lilup_safa: [ 41  24 -29  21   5 -17   8  -2  15  -1 -23  42  23 -25   8 -44 -25 -19
   7   3]
boba_pog: [ 33  -7  24 -19  34  30  26   2  -7 -40   8  21   8   1   0  -1   9   3
 -11  14]
mevu_rutog: [ 10 -13  40 -14  68  57  47  13 -42 -23  -9  18  -3  22  25 -20  10  11
 -10  22]
lilup_safa: [-23   0 -31   0   5  -9 -15  28   3  13 -11 -21 -22   1 -18  -5   0   9
 -12   6]
mevu_rutog: [-19  -8  12   8  12  22   5   5  -8  -8 -21 -14  13  11  10  14 -28  -1
 -12 -18]
boba_pog: [  6  -4  47 -24   9   2  31 -18 -19 -22  12   9  -1  20  16   9  12  10
   2  23]
boba_pog: [ -6 -23 -15  25 -17 -12   6  -7 -30 -13  48  20 -21   5  18   4  17 -29
  35 -31]
pulem_big: [ -2  14   1 -18  48  11  11  24 -22   3  21  -6 -18 -22 -15 -18  23   2
  14   8]
lofo_som: [-30   2  26  -5  25  -8  22  -1 -52 -21  67 -12 -16 -18   7  22  10 -27
  51 -42]
lilup_safa: [ 13  27  36 -22  60  45  15   9  -3   5 -19 -10  26 -25  -7 -13  -6  10
  -7   7]
lilup_safa: [-19 -35 -80   4  58  -7  30  85 -40 -50 -13  15 -75  35 -13 -41   2   8
 -33  37]
pulem_big: [-14 -24 -40  26  36   6  26  37 -47 -17   9  23 -39  17  19 -33   3 -16
  11  -5]
pulem_big: [ 35  63  42 -24  97  54  15   9 -11   6  23  -5  49 -93 -23 -23  -3 -21
  37 -33]
lofo_som: [  7 -26 -83 -18 -20 -48 -21  49  26 -54  25   0 -57   5 -59  11  24   8
 -33  27]
boba_pog: [ 13   3  20 -24  26  33   8  12  24 -15 -57 -10  23  15 -10   2 -23  31
 -53  33]
zazun_rovul: [ 77  28  -1 -39   1 -45  16 -13  27 -65  53  44  11 -49 -36  -3  22 -14
  14  23]
mevu_rutog: [ 26  68 -16 -15  54 -30  16  23  14  -6 -28   7  27 -62 -24 -46 -43  -9
   7  11]
zazun_rovul: [ 58   2  28 -65 -35 -59  11 -33  19 -83 106  25 -15 -25 -44  49  60  -5
  21  24]
mevu_rutog: [ -6 -31 -41  18 -32   4 -32   9  12   5  17  -4 -22   9 -14  13  23  -4
  -6 -15]
mevu_rutog: [-23  27  29   2  46  34   8  10  -6  10 -41 -30  38 -19   5   2 -52  -2
  -6 -27]
pulem_big: [ 44 -34 -18 -32 -37 -45  12  -6   5 -54  60  43 -52  28 -18   6  69  12
  -6  57]
zazun_rovul: [-13  26  -5  11  -2   1 -26  -6   1  66   9 -16   2 -32  -4 -19  18  -5
  32 -15]
zazun_rovul: [ 22  44  -1  17   1 -13  -2 -17  17  42 -35  17  37 -31  14 -41 -27 -10
  16   1]
lofo_som: [-17  19  83  -6  33  28  38 -34 -46  35  -1  -1  20   9  50 -12   2   4
  34   2]
mevu_rutog: [ -8  18 -32  14  48  23  -4  41   7 -10 -39 -16  21 -31 -19 -13 -51 -12
 -18 -29]
lilup_safa: [-29  -8  24  -8 -15   4 -10 -10  -6  13  13 -28  -6  12   0  29  10   8
   4  -9]
boba_pog: [ 40 -14  73 -42 -34  20   3 -55  14   8  33  16   5  25   8  24  70  31
  -2  47]
mevu_rutog: [-21  24  21   3  15 -21  29  -1   0 -39 -53 -13  42   3  16  14 -92  -9
 -16 -19]
zazun_rovul: [-41 -39 -14  28 -50 -22   4  -3   6 -21 -65  -8  -1  75  33  24 -60  12
 -46   4]
lofo_som: [ 17   2  -5  -7  13   0  13   9   5  -8 -25  16  -3  12   2 -22  -2  13
 -20  33]
mevu_rutog: [ 13  56  15 -18  51  37 -26   6   8  83  11 -22  15 -72 -28 -39  41   7
  32   1]
pulem_big: [ 57  35  53 -66  26  25  -2 -16  35  11  13   0  18 -34 -38  -5  55  36
 -13  58]
zazun_rovul: [-52 -28 -92  31  80  77 -39 101 -34  44   8 -43 -62 -24 -41 -32  35  -5
  -6 -38]
zazun_rovul: [ 38  -3 -27 -21  22  -9   8  24   7 -57  35  21 -14 -24 -35  -1  18  -8
  -6  10]
lofo_som: [ -3   2  16 -24  23 -11  26   7 -24  -7  10   5 -27  15   4 -14  22  16
   3  37]
lilup_safa: [ 44  -2  14   6 -10   1  17 -27   4 -26  11  41  23  -3  17  -5   0 -15
   9  -2]
lilup_safa: [ 28 -12  47   0 -19  10  21 -43  -9 -26  28  29  23  10  28  20   8 -12
  17 -10]
pulem_big: [-75   2 -20  30  22   6  -7  32 -31  41 -34 -44 -15  11  15  -8 -38  -3
   4 -31]
boba_pog: [ 17 -20 -32  25  36  14  25  24 -37 -55  42  36 -12 -16   7 -11  -2 -41
  25 -40]
boba_pog: [-19 -58   1  32 -78  -9 -13 -38 -17   9  41  14 -27  54  37  32  37 -10
  19 -19]
lilup_safa: [ -5 -22  78 -40 -16  46 -11 -35   5  -9  42 -34  13  12 -10  71  41  20
  -5  -9]
pulem_big: [ 17 -25  -9   9 -27   1   3  -9  10  -8 -19  25  -5  36  16  -6   5  10
 -22  24]
pulem_big: [ 46   7  29 -18 -16  17  -4 -29  36   0 -15  17  32  -2  -4   3  11  16
 -20  26]
lofo_som: [ -3  47  -2 -13  11 -40 -10  -4 -13  33  65 -10 -12 -66 -23 -15  32 -22
  65 -19]
lofo_som: [-51 -19  74  -2  -1  27  17 -31 -49  14  30 -30  -2  31  38  42  10   0
  29 -30]
lofo_som: [ -5  -7  44 -25   3  13  20 -13  -8  27 -37   0 -13  52  24 -15  23  45
 -27  67]
boba_pog: [-47  27  -7   5  -8 -41  -7   6  -2  33 -29 -33  -3  -1   2  -5 -35   5
   6  -2]
zazun_rovul: [ 46  13  19  -6  59  36  43   9  -5 -41 -38  37  34  -6  15 -31 -32  -2
 -20  17]
[ 14  49  53 -10  51  69  -8 -10  23  54 -57 -24  68 -42  -1 -17 -27  13
 -11  -7]	pulem_big
[ 37   0 -24  -8  38  -3  35  29   0 -44 -36  39  -6  13   0 -41 -16   9
 -33  47]	lofo_som
[  9   8   9   5  38  10  32   7 -25 -13 -11  22   6  -1  20 -27 -15  -8
   7   5]	lilup_safa
[ 15 -33 -23  38 -37  -6   7 -14   2 -27 -14  38   8  32  31   0 -23 -18
  -9 -13]	pulem_big
[  0  17   7  -6 -23  -6 -24 -16  22  51  -8 -13   4  -7  -6  -7  21  16
   3  17]	lofo_som
[-73 -47  44  -8  33  16  49  15 -87 -30  30 -23 -54  67  40  28  12   8
  11  -2]	lilup_safa
[ 55  -9  -5  10  39  36  30   6 -14 -30   4  56   8  -5  16 -38  12 -13
   1  10]	pulem_big
[-18   1  34  -5  56  70   1  11 -35  42  16 -22  -4 -13   5  -9  35   6
  19 -14]	zazun_rovul
[ 58  36  36 -46  88  56  23  15  -5   4  15  18  12 -49 -25 -42  48  15
   5  39]	pulem_big
[-31  34 -26  25 -53 -47 -46 -17  31  72 -23 -30  14 -24  -4  -4 -25  -6
  19 -23]	lilup_safa
[-68 -14 -16  30  -2  14 -13  22 -14  55 -69 -38 -15  46  25 -11 -32  21
 -25   1]	pulem_big
[-13  31  33  15 -26  10 -32 -40  11  74  10 -24  36 -36  10   8   4 -11
  40 -40]	lofo_som
[-18  -7  75   3  26  44  40 -27 -41   9 -21   2  22  36  55   2 -15   6
   7  -1]	lofo_som
[-36  26  48  14 -22 -13  -1 -42 -14  51  -4 -22  28  -5  35  10 -23 -10
  39 -31]	lilup_safa
[ 14 -14   7  -7   7  -2  26   0 -15 -28   7  24 -13  22  13  -8  11   4
  -5  23]	mevu_rutog
[-20  17 -32  20  16  -1 -12  28  18 -15 -44 -25  29 -23 -15   7 -72 -16
 -19 -40]	mevu_rutog
[  5  13  69 -42   0  -9  26 -33  -9   1  10  -2   3  17  12  11  22  25
   5  41]	boba_pog
[ 20 -17   1  25   0  40   7  -7   9  13 -58  27  22  32  32 -25 -17  10
 -31  17]	pulem_big
[-27 -34  -5  -8  20  -9  27  25 -45 -71  53  -5 -38  17  -4  34   3 -16
   9 -23]	lofo_som
[-18  35  17  -4  28 -24  10  -6 -43   5  82 -10  -6 -61  -5   3  16 -40
  79 -51]	lofo_som
[ 27  -2  40 -24  67  18  66   7 -48 -76  33  34  -1  -1  15  -6   0 -13
  14   7]	boba_pog
[ 29  17 -12  35 -69 -47 -17 -50  30  21   1  34  34 -16  22  -7 -19 -28
  29 -22]	lilup_safa
[-24   1  18 -34  83  52  17  50 -26  -8 -14 -35 -20   1 -22  -4   9  27
 -26  20]	lilup_safa
[ 24   5  -1  12  -3  -8  13 -13   0 -10  -2  30  14  -5  16 -16 -10 -14
  10  -2]	lilup_safa
[-21  12 -34  21 -21 -27 -25   5   5  34   6 -13  -8 -19  -7  -7  -5 -13
  20 -22]	boba_pog
[-34  45  15 -18  40 -34  25  18 -17   3 -31 -27   4 -14  -1 -15 -47   6
   5  11]	boba_pog
[ -1 -25 -28   6 -47   4 -37   1  43   9 -31 -13  -1  26 -16  20   0  20
 -43  11]	lofo_som
[  4 -13 -14  11 -39   3 -30 -13  21  27   5  -2  -2   5  -4   8  22   3
  -2  -4]	boba_pog
[  8  16  -4  -4  64  86 -34  29  -5  79  19 -22  -7 -53 -29 -35  66   9
  17  -9]	mevu_rutog
[-48 -26 -37  42  -6  -7   3  21 -29   7 -23  -6 -24  34  27  -8 -30 -11
  -1 -22]	pulem_big

pilegrar: [-11 -21 -49 -12   0  12  27  14   1  21  18 -22 -15 -33  54   3   5  13
  12   5]
pilegrar: [-30   2  40   4  16 -55 -16  -5  -2  10   7 -33 -37  55 -17   4  35 -54
 -35  24]
zepdife: [-40  34   9  14 -11  -5  -5 -18   0  -6 -17 -34 -24 -30  46 -14 -27  19
  21  23]
bomuvuset: [ 24  20  44   1  15 -52 -70  48  -4  15  10   5 -11  46 -34  16  77   3
   2  37]
resgirod: [ 16  24  65  46   2 -20  34  -1 -14  43 -45   9 -11  28   1  34  21  15
 -28 -55]
bomuvuset: [-41  35  81   3 -38 -27 -41  21   7  20 -27 -22 -34  45   2   0 -29 -31
 -12 -20]
bomuvuset: [-13  19  31 -38 -25 -21 -47  15   6  43   5 -22  45 -22  37 -38 -10  23
 -27 104]
pilegrar: [-21  -5   5 -22  -9 -28 -52  49   8   1  27 -19 -50  32  -2   9  30 -39
  11  15]
bomuvuset: [-24 -19 -42 -12   8  -2 -12  30   7  -7  28 -32 -47  20  14   7  16 -24
  36 -21]
bomuvuset: [ 40 -37   0   0  10 -26 -25  24  -4  16   5  14   2  53 -33  12  35  31
  16 -39]
resgirod: [ -7 -12   6  12 -12  -7  -5  -4   0  -5 -15  -6 -26  27  -3   3 -22  12
  23 -55]
resgirod: [  4 -44 -17 -35 -60 -18 -48  46   4  -7  26  31 -70 -47  37  14  -3  11
  10  24]
pilegrar: [ -1  -5   9   5 -25  18  14 -33   0 -32 -17  30  -2 -23 -12  -5 -50  -4
 -10 -20]
zepdife: [-29 -34   9 -29 -14 -40 -11 -22   2   0  22 -14 -22   3   6 -19  -6 -43
 -52  63]
zepdife: [-28   9 -17   8 -25  -7 -29   7   2  -2 -13 -35 -41 -28  62 -12 -30  65
  67  -7]
bomuvuset: [-16 -28   1  -9 -27 -17 -15  -4   3   9  -7 -17 -21  12  22 -14 -36  24
  15 -21]
pilegrar: [ -9   5  35   1  -7  -9  16 -32  -2  16 -18  -4  28   6  -2 -16 -25  -6
 -42  17]
bomuvuset: [ 45 -54 -16 -10  -4   6   6  15   0  32  -5  18  38  42 -20  -1  -9  49
  13 -71]
zepdife: [-17 -20 -54 -11  -6 -18 -50   9   3 -40  27 -21 -56 -25  29 -11   4  34
  68  27]
zepdife: [  3  31  -1  21   8  15  15  -9  -5 -11 -12   6   1 -33  11   8   5  14
  10   7]
zepdife: [  6 -53 -58 -43 -22  18 -62  27  18 -40  30   4  -2  26 -26 -26 -41  19
  72 -39]
zepdife: [ 34   2   2  32  21 -32  11  11 -18  34 -11   3 -17 -16  30  28  65  65
   9   7]
pilegrar: [ 50  -2 -10  22  48 -26  -3  18 -13  35   1  -4  28  25  -8  15  79  64
  21   2]
resgirod: [ -6   1  -1  -4 -17  21   8  -7   3 -37   3  30 -21 -24 -15   9 -22 -40
 -12  -7]
bomuvuset: [-20  -3 -22  -3  12  39  41  17  10   1   9 -14  -8  33 -13  15 -11 -65
   1 -72]
resgirod: [ -6  -2   7   0  -1  -4  21  10  -2  18   4  -1 -18  -3  13  16  16 -28
 -27   1]
pilegrar: [ -2 -28  44 -47 -50 -26 -38  34   9  47   7   9  10  19   7 -12 -19 -16
 -51  31]
resgirod: [ 50  41  20  13 -27  26 -31   7  -7 -37 -20  78  18 -80 -10  12  -4  53
  16  33]
zepdife: [-54   2   7 -12 -26 -29 -58 -13  10   4 -13 -70 -13  25  40 -51 -60  48
  54  11]
pilegrar: [ -6  36  -7  18   1  44   4 -24   3 -59 -15  19   8 -22 -27  -4 -40  -9
  32 -27]
pilegrar: [-16 -40  37  -8 -26 -17  52 -47  -3  16 -11  15  -5   6  -5  -2 -39 -54
 -93  -4]
zepdife: [ 20 -53   7 -22 -14 -38 -14  -4  -3  28   9   8  11  18  -3 -11   5  24
 -30  20]
resgirod: [ 16 -25 -36 -19 -17  -3  -3  58  -1  46  20  -2 -25 -37  64  20  34  41
  18  10]
bomuvuset: [ -17  -11  -26   37   28  -10   61 -101  -16  -75   -1   14  -41  -53
  -10    3   -4  -29  -29   30]
resgirod: [ -6 -15 -24  -2  -4 -12  13  51  -2  56  11 -31 -42  -6  67  25  37  23
  18 -18]
resgirod: [ 15 -58 -11 -18  13 -15  17 -14   2  39   5 -17  47  62 -20 -21  -8  13
 -20 -31]
pilegrar: [-36  10  26 -21 -18  -5 -14   5  10   7   5 -20  -5  14   3 -13 -23 -50
 -28  23]
resgirod: [  1  12 -14  12 -26  34  -7   6   3 -47 -11  32 -35 -37   0  14 -35   8
  43 -45]
bomuvuset: [ -9  34  43   9  -5   4  -6  18   3   7 -14   1  -5  24 -16  12   0 -33
 -11 -21]
zepdife: [  1   6  31  -1 -15   9  50 -36  -6   6 -10  35  18 -48   3   5 -16 -40
 -84  42]
[ -3  16   1 -19 -23   5 -62  40  10 -13   8   2  -9  -3   1  -7  -9  13
  42  11]	pilegrar
[-66  20  -8   9  26 -69 -30 -27  -6 -26  27 -68 -82 -17  43 -10  49 -29
   2 110]	zepdife
[ 38 -64 -29   9   2 -40   8   9 -14  14  11  21 -48  -4  15  29  49  48
   6 -21]	pilegrar
[ 10 -63 -45 -35   6 -31 -35  14   3 -27  52  10 -34  15 -25   0  37 -28
  -1  34]	zepdife
[ 26 -35   8 -22 -44 -25 -20  45  -4  32  12  37 -38 -38  35  24  24  21
 -24  26]	resgirod
[ 27 -41 -25  10   0 -22  14  -6 -12  15  -1  10 -20 -21  28  12  21  61
  11  -8]	pilegrar
[ -3   4   5 -27  -1  13   0  33   9  33  15  -9  30  16  -1  -3   7 -34
 -24  12]	pilegrar
[ 42  -4 -23  16  10  36  11   5  -3 -44  -1  54   3  -6 -48  25   7   0
  26 -57]	pilegrar
[ 20 -53 -18 -36 -33   2  -3  44   5  27  23  27 -16  -8  14  15   3  -7
 -18 -12]	pilegrar
[  7  31  36 -15 -12   7 -30  49   7  38  -5  -2  32  20  -2   0   7  -1
  -3   6]	bomuvuset
[-34 -26  -9 -38 -24   6  -5 -10  12 -29  26   3 -18  -4 -12 -15 -37 -75
 -34  26]	zepdife
[-26  68  78  50 -31  -5  10 -63 -12 -42 -58  26 -31 -56   8   4 -49   3
 -25  18]	bomuvuset
[  0  37 -34 -12  37  39   2  49   9  24  22 -31  43   8   8   0  36 -13
  29  10]	pilegrar
[-33 105 -24   3   9  90  26  47  12 -17   9  -8   8 -83  41  18   3 -59
  25  30]	bomuvuset
[ 48 -19  61  -5 -37 -43 -45  -3 -10  11 -19  59  15  -4 -26   0   3  48
 -38  34]	resgirod
[-14   2  49  21 -41 -39 -43 -55  -6 -49 -36  18 -40 -13  -9 -18 -56  37
   8   8]	pilegrar
[-24  81  57  51  26  13  38 -34  -7 -26 -34   1  -8   1 -27  21   7 -59
 -30  -8]	resgirod

misrupuz: [-29  42   2  49  -6  -4  20 -25  50  22 -52 -16 -12  16 -21 -22  30  16
  10  -3]
talelbiged: [-48   3  -6 -45  -7   6   1  -6 -16  24 -13   0 -36  12  35 -10  27   9
  -4 -32]
favbuko: [ 32  29  30  70  56 -54  11  22 -46  -2  24 -11  -8  15 -24   6  15 -14
 -42   0]
madibmagop: [  0   5 -35 -31 -13  -7  -4 -26 -32 -48 -68  33  26 -39   0  -3 -40  14
  76   8]
talelbiged: [  4   7  27  -1  11  19  -3  -2   5   4  11   5 -16 -15 -12  13  -3  10
 -13  -9]
talelbiged: [-16 -46 -36 -15 -31   7  -4  25 -24 -39  -9  -5  18 -32  35   1 -37 -23
  11   5]
misrupuz: [ 24 -41  -8 -17 -14  29 -49  10  30 -37  17  13  -1   7  -6  28 -60  24
  57  34]
misrupuz: [-12  -2 -50   0   3 -38   8  42  14  27   7 -27 -20   1   0 -26  11 -35
  -3  14]
natarmevob: [-15 -27 -35 -30  -3  16 -16  32 -24 -42 -15  13 -42 -36  13  32 -52 -13
  41 -21]
talelbiged: [  1   2  -3  32  -2  19   3  -2 -20  -8  -5  -5   6 -28 -20  37  -9  -1
  -7 -27]
favbuko: [ 24  15  75  39  53 -72 -24  12 -49  23  53 -23  -1  14 -45 -22  56  21
 -29  13]
madibmagop: [-22 -25  15  83   9  38 -27  37  10 -27  27 -23 -65  68  48  57 -44  14
 -42 -10]
misrupuz: [ 22  -8  18  44  12  22  -4  29  31  -9  28 -14 -26 -33 -60  43 -13 -16
  -1 -21]
madibmagop: [  2  25  -6  20  10 -27  -9  -6  12  46   5 -20   3   8 -43 -11  37  16
   9   9]
misrupuz: [ 14   7 -40 -28  19 -26 -10  27   5  29  19  -3 -18  -4 -15  -8  -5 -13
  13  21]
talelbiged: [ -6  -7  13   0  -7 -20 -22   6  26   5  -4 -16   6 -20 -23 -37   3  20
  25  41]
favbuko: [-12  59  -3 -28  37   9  35 -11 -31  31 -24  24 -51 -32 -13  20  20 -10
 -20 -61]
porivbadoz: [-27  -7 -43  10 -24  -7   2  -5 -44   8 -22 -16  32 -17  20   1   3   1
  -5  -6]
talelbiged: [ 14  20   5  46   5 -46 -11 -11  33  22  -9 -24  24  19 -54 -31  33  19
  31  36]
porivbadoz: [ -8 -33  -5 -10  -8  22   0  23  -4  33  68 -19 -19  48  29  33  30 -26
 -52 -41]
madibmagop: [ 13 -11   9   3 -24  -3  17 -11  42  16  17 -15  28   4 -54  -1  55 -25
  20 -29]
madibmagop: [ 28 -27 -70  20  13 -45 -37  55  -9  17  47 -30  -6  27 -28  24 -13 -20
  31  25]
misrupuz: [ -3  20 -54 -48  24 -35  17  38  -6  66  28 -10 -19  -8  27 -41  11 -34
 -49  31]
natarmevob: [ -5   9  21  -4   7  -1   5   3  13  18   8  -6  -7 -14  -2 -22  11   2
 -25  12]
natarmevob: [-15 -35 -29 -50  -6 -56  22  31 -74 -40 -11   2  -4 -30  -1  -7  32 -64
  44 -64]
natarmevob: [ -2  -9 -13 -35 -15  18 -30 -34  -6 -30 -30  30  -4  35   7  28 -20  38
  79 -13]
talelbiged: [-26  26  12  27  -7  -5 -32 -43 -26  45 -19 -20  24  -3 -28  -1  35  70
  11   5]
madibmagop: [ 10 -47 -38   5 -23  -3 -29  27   5 -22  19 -14  17   8   2  15 -31  -8
  34  23]
porivbadoz: [  7  18   7  13   8   5  -6  -2  39  11  -6   0   4  -2   8 -29 -27  21
 -16  60]
talelbiged: [ 30  27 -19  62   1  -9  30 -19   6 -45 -57  12  29 -25 -58  27 -15 -19
  50 -21]
favbuko: [ 21 -50  13 -31  -4  50  21  77  79   9  87 -15 -36 -50   3   1 -28 -77
 -76   8]
porivbadoz: [  8  17  -5  79  13  22   9  -6 -39 -50 -39   8 -16 -24 -41  82 -31  -1
  25 -64]
natarmevob: [ 15  30  10  35  27 -42  12 -19 -50  -9 -15  10  34  41  47 -29  -5  13
 -40  40]
madibmagop: [-21  32 -37  24  26 -52 -38  17 -24  54 -11 -31 -16 -11 -16 -29   1  43
   9  54]
talelbiged: [ 21 -49 -43   0 -30 -21  -9  17 -13 -47   1  -2  63   9  38 -18 -42 -23
  20  52]
favbuko: [ -7 -14 -32 -27 -29 -24   7 -20   6   6 -11  -1  28  56  12 -16  41 -11
  40 -14]
madibmagop: [-40  62  11  26   9 -14 -19 -46 -15  57 -52 -15   3 -20 -22 -30  29  78
   4  24]
natarmevob: [ 11  20   0  50  13  36 -12  -7  17  25  20  -3   2  43  38  21 -37  33
 -64  42]
porivbadoz: [ -5  27  36  -7   0  -3  36 -32  -8 -24 -49  19   4 -51 -45  -7  32 -11
  29 -52]
misrupuz: [-24  45  15  46   5   2  53   0  41   5 -54 -10 -14 -51 -12 -39   5 -21
 -37   3]
natarmevob: [ 29  35   8 -11  39  16  -3 -10 -18 -19 -14  41 -18 -13  11  18 -57  21
  -4  21]
madibmagop: [-45   7 -75 -13  21 -57   1  54 -97  -1 -37 -16 -45 -66  14  -4 -15 -28
  14 -23]
favbuko: [ 23 -75  -2 -37 -41   1  11  44  43 -39  41 -12  39 -47  -8 -29 -11 -67
   8  20]
favbuko: [  2  -1 -47 -27  -5   8  37  27  14  44  31 -10  -5 -11   7   2  19 -59
 -47 -22]
porivbadoz: [ -3  -1 -23 -63 -13  33 -37 -22  -8  46  16   9  10 -24 -10  17  -5  42
  19   8]
porivbadoz: [-30  12 -37 -11 -44  48   8 -29  27  67 -13 -19  48 -41  15 -17   6  22
 -44  26]
misrupuz: [-39  39 -55  18   2  21  -1  -1  -2  65 -20 -19 -26  -6  17  12  -4  23
 -35   2]
natarmevob: [  0 -12 -34 -21 -17  -3   1  14  17  -1 -12  -4  17 -47  -8 -22 -22 -15
  19  29]
porivbadoz: [-30 -40  -2 -56 -10 -37  -7  13 -81  -4  23  -6  -3  19  41  -8  46 -19
   1 -46]
misrupuz: [  7  21   1 -29   7   5   1 -15  29  20  -6  15   0   8  11 -26  -7  16
  -3  34]
porivbadoz: [-37 -26 -59  32 -49  20   2  11  10  11 -17 -33  43  -3  66 -21 -32  -2
 -43  48]
misrupuz: [-18 -11 -50 -22  -9 -29 -20  -1 -54   6 -10  -4   9  26  26   4   7   9
  31  -5]
misrupuz: [-35   1 -85 -23 -10 -60   2  27   1  34 -24 -24  -9  30  36 -55  16 -20
  22  34]
natarmevob: [ -4  -7 -22 -69 -25   3  -9 -23  19  21  -7  13  26   0   8 -29  10  13
  34  21]
favbuko: [ 18  -3  53   7  30  24  -5  23  25 -13  39   9 -48   5  -3  19 -20  -3
 -32  -4]
talelbiged: [ 11   9 -49 -13   1  18  30 -10 -50 -16 -15  29  15  12  48  37 -28 -28
 -22 -29]
favbuko: [-41  -1  50  -9  -4  30 -15  10  62 -22 -33  -1 -64 -42  -8 -27 -23  28
  24  12]
porivbadoz: [ -7   4 -13  27 -16  77 -12 -10  22  19   5  -4  -4 -20   2  56 -39  27
 -31  -7]
madibmagop: [ 51   2   5 -53  26  -5  13   4  11 -48   1  53   3   6  32 -21 -56 -21
  11  44]
natarmevob: [ -8   7  -9   9   3  -4   4  21  11  25   7 -16  10 -25  34 -42 -24  -1
 -59  61]
favbuko: [ 16   7 -41   6  -3   3  12 -13 -30   1  -5  10  30  18  15  26  -9 -10
  -5 -10]
madibmagop: [ 32  45  45   5  31  21  -6 -43  25  10   0  34   1  45  11  -1 -17  49
 -20  37]
favbuko: [-14 -42 -27   2 -54  49 -51  -9  18  -1  -2 -17  58 -41  22  -1 -61  51
   8  73]
porivbadoz: [ 18  12 -17  34  19 -12   8   7 -32  24  29 -11  -8  26 -35  53  35 -20
 -11 -55]
natarmevob: [-46 -32  14  70 -31  29 -29  20  48  -4   1 -47 -31  16  -5  17  -2  24
   2  -4]
talelbiged: [ 10 -23  53 -62  -1   1 -10  -9  42 -33  13  30 -13  44  36 -42  -5   9
  22  30]
[-17   7 -34  35 -21  25  16   1  17  65  23 -35  27  12  26   0  17  -6
 -80  13]	porivbadoz
[-10 -10  -4   3   4  29 -12  29  14 -19  -4   0 -44 -42  -9  24 -44  -1
  10  -5]	natarmevob
[ 28 -33  25  15  -8  49 -29  17  59 -27  35   2 -12  -8 -26  36 -48   9
  15  18]	misrupuz
[-26  16 -10 -15  -6  40 -21 -14   6  46  -1  -5 -14 -17  12  10 -11  43
 -21  11]	favbuko
[ 30  -6  13   1  10 -50   3 -10 -46 -18  13   6  38  22 -19  -4  34 -13
  20 -12]	favbuko
[ -8  15 -66 -54  11 -62  36  52  58   8 -36   0 -40 -26   3 -84  -7 -64
  36  44]	talelbiged
[ 23 -22 -28 -43  -4   3 -10   2 -30  -7  25  20  40  19  69 -12 -44  -1
 -29  53]	talelbiged
[-26 -19  16  22 -13  34  -8  32  83 -18  -7 -16 -48  -8  15 -18 -40   1
  -5  32]	favbuko
[ -1 -18 -13 -11 -10 -31  -7  12  39  25  28 -20  -2  68   9 -30  38 -12
  11  18]	misrupuz
[-31 -36 -59   9 -27 -33  19  51  10 -19 -17 -33 -13 -14   4 -19   7 -61
  26 -16]	talelbiged
[  8   2  13 -17   4  -9  -8   3  27  -7  -7   6  -1 -20 -13 -30 -13   8
  20  36]	talelbiged
[ 20  28  20 -21  20  16  13 -13  13  52  38   8   4  13  10  -7  18   4
 -64  12]	natarmevob
[ 32  32  70 -17  25   4  30 -27  29  12  16  23   8  -2 -18 -27  30  -4
 -37   3]	misrupuz
[-29  -6 -23 -10 -17 -25 -12  19  12  84  35 -51  17 -19 -10 -46  51   2
 -38  31]	favbuko
[-11 -33  32 -55   6  12 -15  29  14  22  68  -4 -38  39  54 -18  10  -6
 -51  10]	talelbiged
[  7  17 -35  -5  20 -40  10  15 -17 -30 -41  14 -21 -16 -18  -5 -18 -21
  54  -4]	madibmagop
[ 18   4 -22  45  18  12  -5  10 -32 -33  -6  11 -10  18  18  50 -52   1
  -6  -4]	natarmevob
[-28 -16  49  19  10 -13  21  15 -46 -48  -6  -1 -29  11  44  -5  12 -22
 -35 -42]	porivbadoz
[ 71  30   7 -18  10  11 -19 -64  37 -20 -18  54  52  44 -25   8 -35  48
  65  53]	madibmagop
[-37  -9  20  25 -23  -9  35 -11 -29 -24 -30 -11  24   4  44 -26  28 -19
 -35 -25]	misrupuz
[ 22  19  62  25  18   1 -20 -27  27  19  23  -1   4  28 -38  -1  26  42
  -3  14]	talelbiged
[ 37  24 -27  -5  26 -22 -22 -12 -30  10   0  15   0  -6 -72  45   5  15
  66 -23]	porivbadoz
[-23  -5 -12  46  -3   6 -49   4   3 -16 -25 -13 -14  19  26   3 -54  57
  21  54]	madibmagop
[-40  -8 -10   7 -40  14  -5 -27 -23  20 -25 -23  30 -35 -21   9  36  20
  15 -36]	madibmagop
[  8  21   0   0  36 -11  16  20 -31  40  41  -5 -31  13   1  19  27 -24
 -56 -32]	madibmagop
[-23 -24  54  -7  -8  32  17   9  14 -32   8   5 -30   4  41  -4  -1 -16
 -38 -27]	porivbadoz
[-24 -10  15  10   6  10   5  27 -14  26  36 -23 -28   0  29   2  14 -13
 -68 -15]	madibmagop
[ 35  -4  32   7  19 -13   5  23  68  13  50  -7 -11  41  -9 -28  11 -21
 -27  38]	madibmagop
[-12  11  39  -2 -22  42   9 -53   9  -2 -24  14  26  -3   4   5  14  32
  -7 -19]	madibmagop
[-13  -9 -10 -41 -24  37 -19 -30  12  11  -5  14   5  22  20  13  -4  32
  23  -4]	favbuko
